Here is a tiny trained network, its code and every weight. The questions are about switching its units off for an input and a class, where a switched-off unit gives its printed mean instead of its output.

import numpy as np


def w(rows, s, z=0):
    codes = np.array(rows[::2]) - 128.0
    scale = np.full(codes.shape[1], s)
    scale[-1] = z or s
    return codes * scale


def f(y):
    return y / 2 * (1 + np.tanh(0.7978845608 * (y + 0.044715 * y**3)))


def log_softmax(a):
    a = a - a.max(-1, keepdims=True)
    return a - np.log(np.exp(a).sum(-1, keepdims=True))


def net(x, mask):
    res = np.array(x, float).reshape(1, 6) / 4 @ E
    y = f(res @ A[0][:, :-1].T + A[0][:, -1])
    res = res + np.where(mask, y, B[0][:, -1]) @ B[0][:, :-1]
    return log_softmax(res[-1] @ U[:, :-1].T + U[:, -1])


A, B = {}, {}
E = w([
[196,111,166,213,69,107,65,92,192,55,180],'x0',
[90,99,133,81,169,185,117,183,96,181,110],'x1',
[136,119,168,76,85,39,217,148,163,156,103],'x2',
[100,164,152,116,138,108,114,214,98,211,186],'x3',
[255,151,198,148,244,100,128,143,187,157,74],'x4',
[102,79,53,118,166,180,162,154,169,127,51],'x5',
],0.009)
A[0] = w([
[84,105,103,99,62,83,105,139,125,167,192,195],'N1',
[101,84,63,153,113,220,57,75,89,81,95,166],'N2',
[110,117,87,84,87,118,146,45,145,95,117,241],'N3',
[161,174,148,149,102,102,35,74,109,125,184,194],'N4',
[150,157,139,81,255,150,132,167,164,179,64,207],'N5',
[114,143,126,113,90,123,97,103,110,114,189,254],'N6',
[73,154,110,85,168,103,149,189,129,177,98,249],'N7',
[232,108,180,127,133,86,113,99,240,117,92,205],'N8',
[162,161,163,156,117,108,80,107,82,112,186,203],'N9',
],0.0094,0.0026)
B[0] = w([
[14,133,174,145,68,143,132,187,178,172,146,203],'N1',
[93,99,68,149,141,254,100,82,163,27,76,234],'N2',
[116,96,36,198,23,54,230,120,41,59,19,202],'N3',
[92,171,164,53,215,118,157,14,84,86,200,220],'N4',
[247,146,114,131,196,161,73,121,89,213,80,255],'N5',
[3,172,159,67,88,160,242,123,142,124,118,197],'N6',
[157,76,166,91,127,175,144,159,98,245,120,228],'N7',
[218,96,141,231,125,40,27,81,197,105,218,248],'N8',
[87,210,184,29,216,76,199,58,140,64,198,204],'N9',
],0.0071,0.012)
U = w([
[101,100,102,136,52,51,212,148,92,122,50,2],'0',
[55,106,167,101,84,172,142,255,160,177,183,52],'1',
[92,65,60,136,136,233,126,115,140,66,89,181],'2',
[188,113,153,171,133,65,57,113,203,112,170,255],'3',
[181,117,136,98,205,165,118,178,78,222,79,169],'4',
[79,215,184,62,158,109,188,89,95,100,164,137],'5',
],0.009,0.0019)

Each question gives the input, the list of numbers given to net, and the class t.
The units are the neurons (one row each of A and B). Each row of codes is followed by its name. A weight is (code - 128) times the scale printed after its matrix; where a second scale follows, it is the last column's (A, B and U).
mask holds one flag per neuron, in row order. A switched-off neuron (its flag False) gives its mean, the last column of its row in B, instead of its output. The means were averaged over made-up inputs and are rounded, as every weight is.
A unit's drop is (log p(t) with every unit on - log p(t) with that unit switched off) / (log p(t) with every unit on - log p(t) with every unit switched off).
The circuit of an input: a set's keep is (log p(t) with only the set's units on - log p(t) with every unit switched off) / (log p(t) with every unit on - log p(t) with every unit switched off). Starting from all 9 units, units are removed one at a time, each time the one whose removal leaves the highest keep (on an exact tie, the one counted first), for as long as the keep stays at least 0.8.
circuit, biggest first: the units of the circuit, biggest drop first
top k neurons: the k neurons with the biggest drops, biggest first
drop of u: that unit's drop, to one decimal
input [0,1,7,0,-1,7], class 4: circuit, biggest first	(N7 N6)
input [6,0,5,-4,-5,2], class 0: circuit, biggest first	(N3)
input [6,-1,1,-7,-2,-4], class 5: top 2 neurons	(N4 N9)
input [5,-6,4,-8,-3,-2], class 0: top 3 neurons	(N3 N6 N5)
input [-3,-5,5,7,-6,8], class 1: top 2 neurons	(N1 N7)
input [5,-6,3,-5,-3,3], class 0: top 2 neurons	(N3 N5)
input [3,-1,-5,8,3,2], class 5: top 2 neurons	(N8 N9)
input [2,4,-8,-3,0,-4], class 5: top 3 neurons	(N9 N4 N3)
input [1,-1,-7,0,8,7], class 3: top 2 neurons	(N8 N7)
input [-2,-5,4,1,4,5], class 3: top 2 neurons	(N8 N6)
input [7,-6,-3,-1,5,-7], class 5: top 4 neurons	(N4 N9 N6 N5)
input [-4,-2,4,-6,-2,8], class 0: top 2 neurons	(N3 N4)
input [5,6,-4,-5,6,6], class 3: drop of N8	1.2
input [2,3,6,-3,8,6], class 3: drop of N8	4.7
input [-4,-3,3,-4,4,-1], class 3: drop of N8	0.5
input [8,-7,3,7,-5,5], class 5: drop of N4	0.2
input [-5,7,5,-8,-4,-7], class 0: top neuron	(N3)
